Below is a small trained network, with its code and all its weights. Each question gives an input and a class and asks what happens when units are switched off, that is, made to give their printed mean instead of their output.

import numpy as np


def w(rows, s, z=0):
    codes = np.array(rows[::2]) - 128.0
    scale = np.full(codes.shape[1], s)
    scale[-1] = z or s
    return codes * scale


def f(y):
    return y / 2 * (1 + np.tanh(0.7978845608 * (y + 0.044715 * y**3)))


def log_softmax(a):
    a = a - a.max(-1, keepdims=True)
    return a - np.log(np.exp(a).sum(-1, keepdims=True))


def net(x, mask):
    res = np.array(x, float).reshape(1, 8) / 4 @ E
    y = f(res @ A[0][:, :-1].T + A[0][:, -1])
    res = res + np.where(mask, y, B[0][:, -1]) @ B[0][:, :-1]
    return log_softmax(res[-1] @ U[:, :-1].T + U[:, -1])


A, B = {}, {}
E = w([
[147,120,135,131,138,138,132,109],'x0',
[132,108,158,130,115,118,113,90],'x1',
[125,141,96,136,116,139,158,154],'x2',
[145,139,20,19,186,56,114,80],'x3',
[123,121,123,125,96,127,138,122],'x4',
[120,127,136,125,133,118,112,135],'x5',
[100,225,136,245,148,122,145,43],'x6',
[113,125,29,149,88,180,20,103],'x7',
],0.011)
A[0] = w([
[140,190,160,216,121,206,136,200,144],'n1',
[174,182,66,107,102,114,160,121,104],'n2',
[133,106,58,115,192,56,167,81,70],'n3',
[55,255,109,181,149,138,151,36,117],'n4',
[110,186,33,93,183,23,149,75,49],'n5',
[173,104,171,138,156,151,82,102,245],'n6',
[143,209,211,67,116,59,221,134,70],'n7',
[61,193,108,193,130,113,149,64,3],'n8',
[121,190,89,122,84,200,52,97,159],'n9',
],0.0077,0.0041)
B[0] = w([
[46,132,175,162,58,90,188,74,246],'n1',
[78,143,144,174,102,127,159,66,156],'n2',
[162,85,201,137,34,32,134,170,191],'n3',
[47,94,1,49,155,164,184,153,248],'n4',
[110,97,174,167,63,50,158,110,224],'n5',
[120,147,128,91,159,82,195,125,168],'n6',
[233,191,23,247,182,204,42,101,212],'n7',
[141,62,92,92,154,192,77,188,194],'n8',
[191,214,176,187,131,121,60,122,207],'n9',
],0.0091,0.011)
U = w([
[93,134,175,150,77,53,173,106,78],'0',
[200,255,81,178,132,134,47,111,65],'1',
[106,3,58,54,157,179,146,199,88],'2',
[124,206,129,77,120,102,154,114,254],'3',
],0.0082,0.0084)

Each question gives the input, the list of numbers given to net, and the class t.
The units are the neurons (one row each of A and B). Each row of codes is followed by its name. A weight is (code - 128) times the scale printed after its matrix; where a second scale follows, it is the last column's (A, B and U).
mask holds one flag per neuron, in row order. A switched-off neuron (its flag False) gives its mean, the last column of its row in B, instead of its output. The means were averaged over made-up inputs and are rounded, as every weight is.
A unit's drop is (log p(t) with every unit on - log p(t) with that unit switched off) / (log p(t) with every unit on - log p(t) with every unit switched off).
The circuit of an input: a set's keep is (log p(t) with only the set's units on - log p(t) with every unit switched off) / (log p(t) with every unit on - log p(t) with every unit switched off). Starting from all 9 units, units are removed one at a time, each time the one whose removal leaves the highest keep (on an exact tie, the one counted first), for as long as the keep stays at least 0.8.
circuit, biggest first: the units of the circuit, biggest drop first
most important unit: the unit with the biggest drop
k most important neurons: the k neurons with the biggest drops, biggest first
drop when u is switched off: that unit's drop, to one decimal
input [2,-1,0,-1,-3,1,1,-3], class 1: circuit, biggest first : [n4; n5]
input [3,-6,4,-6,2,8,5,7], class 3: circuit, biggest first : [n1; n4; n5]
input [6,0,3,7,7,7,8,-5], class 2: 2 most important neurons : [n4; n8]
input [-1,-3,-4,-1,-6,-4,6,4], class 2: circuit, biggest first : [n4]
input [7,-6,-3,4,-8,-4,0,4], class 0: 3 most important neurons : [n7; n5; n3]
input [-7,3,0,6,7,4,7,-5], class 2: 3 most important neurons : [n4; n8; n1]
input [-2,-8,-6,5,-5,6,3,-6], class 1: 3 most important neurons : [n7; n1; n6]
input [1,-7,-2,8,-2,2,-4,7], class 0: circuit, biggest first : [n5; n3]
input [-4,-2,4,4,7,-1,0,-3], class 0: circuit, biggest first : [n5; n4]
input [-2,-4,-6,-6,6,-6,-5,3], class 0: 2 most important neurons : [n4; n7]
input [-7,1,-3,8,-4,1,-1,-4], class 0: 2 most important neurons : [n5; n3]
input [-1,-2,5,-2,-3,4,6,-4], class 2: 3 most important neurons : [n4; n8; n9]
input [8,-8,-2,8,3,-1,-8,-5], class 0: 3 most important neurons : [n3; n5; n4]
input [3,-6,3,0,-2,7,-4,8], class 1: circuit, biggest first : [n9]
input [0,7,-7,1,7,-4,7,-5], class 2: circuit, biggest first : [n4; n8]
input [-3,3,-4,-2,2,5,-6,7], class 1: 2 most important neurons : [n9; n4]
input [-5,-6,5,4,-3,1,-2,7], class 1: 3 most important neurons : [n9; n1; n4]
input [0,-3,-3,-5,-6,-6,5,-7], class 1: 2 most important neurons : [n7; n5]
input [-5,7,-7,5,1,0,-8,-8], class 1: 2 most important neurons : [n7; n4]
input [-3,6,-2,4,-2,6,-5,-8], class 1: most important unit : n7
input [8,5,6,1,-8,-2,7,0], class 2: drop when n4 is switched off : 0.3
input [-5,-3,-1,7,-7,-6,1,-5], class 0: drop when n5 is switched off : 0.8
input [5,0,7,-3,2,-4,6,3], class 2: drop when n8 is switched off : 0.4
